[ 4  3  2  0  4 -1 -2 -2 -2  0  0 -2 -2  2 -1 -4  0  3 -4 -1  2 -2  2  2
 -1  5 -4  1  1 -2  1 -3 -3  1] | G/nm
[ 1  3 -1 -1  3  1 -5  0 -2  3 -5 -1  4 -1 -3  0  0  6 -7  1  0 -2  2  1
  2  2 -3  1  1  3  0 14  0  2] | F/ls
[ 7 45  0  1  3 -2 -3  1 -2 -2 -5  3  2 -3  0 -1  1  3 -6 -2  2  2 -2 -2
 -1 -3 -1  0 -1 -2 -2  6 -1  1] | F/ls
[ 4  4 -2 -1  6  0 -5  1 -4  1 -3  1  0  0 -4 -1  3  6 -3 -2  3  0  6 -1
  1 -2  3  2 -1 -1 -3 12 -1  3] | F/ls
[-14  -3  -2   1   2  -6   3   0   1   2   5  -3  -3   0  -2   1  -1  -3
  -2   1   0  -1   3  -2   2   3   4  -2   2   8  -4  13   1   0] | F/lh
[ 7  9  0 -1  2 -4 -3  1 -1 -1 -5 -1  2 -2  2  1  3  7 -3 -2  4  0 -1  1
  0 -2  5 -1  0  0 -3 17 -1  2] | F/lh
[-8  3  2  1  3 -3  2 -2 -1 -1  1 -3 -2  0 -1  0 -4  3 -6 -4 -4  1  3  0
  2  2 -2 -1  3  1 -4 14  0  0] | F/lh
[ 9  8  1 -1  7 -1 -1 -1 -4  1  3  3  2 -5  2 -4  0  7 -8 -4  2  2  0 -3
 -3 -1  3  1  3 -6 -2 10 -2  5] | F/ld
[-5  0  0  4  1  1  3 -1  2  1  3 -1 -1  2 -2  2  0 -1  0 -1 -2  0  2 -3
  1  3  1 -1  0  2 -2 11  0  0] | F/lh
[12  6  1  0  4 -1 -3 -1 -3 -1  4  2  1 -2  4 -1 -3  7 -2 -1  3  0  1  1
 -1 -3  4  1  4  0 -2  6 -5 -2] | G/hf
[ 1  6  0 -2  3  1 -1 -1 -3  2 -1  2  1 -3  0 -1  2  9 -7 -5  1 -1  0 -2
  1 -2 -3  2  2 -3 -2 15  1 -1] | F/ls
[ 4  7 -1  0  2 -1  1  1 -5  0  3  2  0 -3  2  0  0  2 -4 -5  1  2 -5 -1
  3 -5  0  2  0  3  1  8  3 -1] | F/ld
[ 11   8  -2   4  11   0   0   0  -4   1   3   3   4  -6  -2  -2   0  10
   1  -6   0   0  -2  -2   0   0  -3   3   3 -10  -1  12   1   1] | F/ld
[ 3  2  1 -3  5  1 -1  0 -3  1 -1  6  3  1  1  1  0  3 -7 -2  7  0 -1 -2
  1 -1  1  1  1 -4 -2 10 -1  1] | F/ls
[16 12 -1  1  6 -1  0 -1 -4 -2 -2  1  1 -5  4 -2  2  9 -8 -4  4  3 -3  2
 -3 -6  1  2  1 -6 -4  7 -4  1] | F/lh
[11  9 -2 -1  5 -1  0 -1 -4 -1 -1  2  0 -7  1 -1  1  4 -6 -4  3  0 -1 -1
  1 -4  1  3  1 -5 -5  7 -2  1] | F/ls
[-2  4  0  1  1  0  0  0 -1 -2  1 -2 -1 -3  2 -6 10  6 -3 -1  1  1  4  3
  1  2  3  2  0  2 -2  8 -3 -1] | F/lh
[ 8  8  1 -3  5 -5 -1 -1 -4 -1  0  0  2 -2 -1 -3  2  4 -6  0 -1  2  3 -1
 -2 -1 -5  2  1 -4  1  3 -1  2] | G/nm
[ 7  4  1  0  6  2  0 -1 -2 -2  2  3 -3 -2  1  0  1  5  2 -3  3  0  0 -1
 -2 -2 -1  1  0 -5 -1  1 -3  0] | F/ld
[ 4  2 -3 -1  6 -2 -5 -1 -3 -2  0  3 -2 -5 -2 -1  1  1 -7 -1  3  3  2 -1
  0  0  2  2  3  2 -2 13 -5  1] | G/gb
[11  4  0  1  7 -5 -7  0 -4  1 -2  3  1 -1  1  0  0  4  0 -6  4  0 -1 11
 -3 -5  0  0  1 -1 -2  1 -9  2] | G/hf
[ 3  4  4 -1  6  1 -3  0 -1  0 -1 -5 -2 -1  0 -1 -2  2 -6 -4  4 -2  4 -4
 -1 -4  1 -2  2  1 -1  7 -3  1] | G/nm
[-5 -2 -1 -1 -3 -3 -1 -5  2  0  3 -1 -1  2  2  0  0 -1 -1 -1  0 -1  6  0
  4  1  1 -2  1 10  1  5 -2 -1] | G/gb
[ 5  6  0 -1  4  1 -3  0 -1 -1 -2  3  1 -1  1 -2  4  4 -6 -1  1 -1  6  0
 -2 -1 -1  1  0 -2 -3  4 -1 -1] | G/hf
[  6   0  -1   0   4  -2   1  -1  -2  -1   1   2   0   0   0  -1  -2   5
  -3 -10   0   0   0   0  -1  -3  -5   0   3  -5  -1   7  -1  -1] | F/ld
[-1  0 -1 -1  6  5 -3  2 -1 -1 -1  2  0 -3 -1  0  2 12 -1  1  1  3  1 -1
  0 -2 -1  1  1 -1 -2  5 -2 -1] | F/ls
[-3  0  2 -1  1  1 -1  1 -2  1  3  0 -1 -1  1  0  0  0  0 -3  1 -1  2  1
  1  0  0  1 -1  1 -2  3 -1 -1] | F/ld
[ 17  13  -1   2  12  -1   2   0  -3  -1  -2   1   1  -5  -1  -1   3  11
  -1  -4   3   3  -5   1  -2  -6  -4   4   1 -12   0   9  -4   3] | F/ls
[ 4  7  0  1  4 -3  0 -3 -1  0 -1  0 -1  0 -1 -1  2  3 -7 -2  7  1  5 -1
  1  0  1  0  2  0 -6 14 -3  2] | F/lh
[ 1 -1 -2 -1  0  0 -6 -1 -2  1 -4  1 -1  2  0 -1 -1  5 -3  3  5 -1  4 -1
 -1  1  0  0  0  6  1  8 -3  2] | G/gb
[ 5 10  0 -7  7  0 -1 -7 -6  1  0  1  0 -3 -1  2  2  6 -5 -4  0  2  1 -3
  1  1 -3  0  2 -4 -4 12  2  2] | F/ld

[ 0  5  2 -1 -1 -3  2 -1  0  3  1  2  1 -2  0  1  2  1 -6  2  0  5  0  1
 -3 -1  1  4  3 -2 -1 -2 -2  5] | <32>/K
[ 1  2  1 -1  1 -2 -2  0  1 -2  1  2  2  2 -1  2  0  1 -2  0 -1  3  0  2
 -3  0 -1  3  2  0  2  2  0  6] | <35>/Q
[ 1  1  0 -1 -1 -2  2  1  0  1  0  0  1 -3  1  1  3 -1 -5  2 -4  3  0  0
 -1  0  1  2  1 -3 -1  0 -1  2] | <32>/M
[ 1  3  3 -1  0 -4  3  0  0 -1  2  3  2  1 -1  5 -3 -1 -4 -1  0  2 -1  4
 -3 -2  4  5  3 -3  2  4 -2  4] | <35>/Q
[ 2  4 -1 -2  1 -3  1  0  0  2  2  3  1 -4  0  4  2 -2 -4  1 -4  6  2  1
 -2 -1  1  4  2 -3 -1  0  0  5] | <32>/M
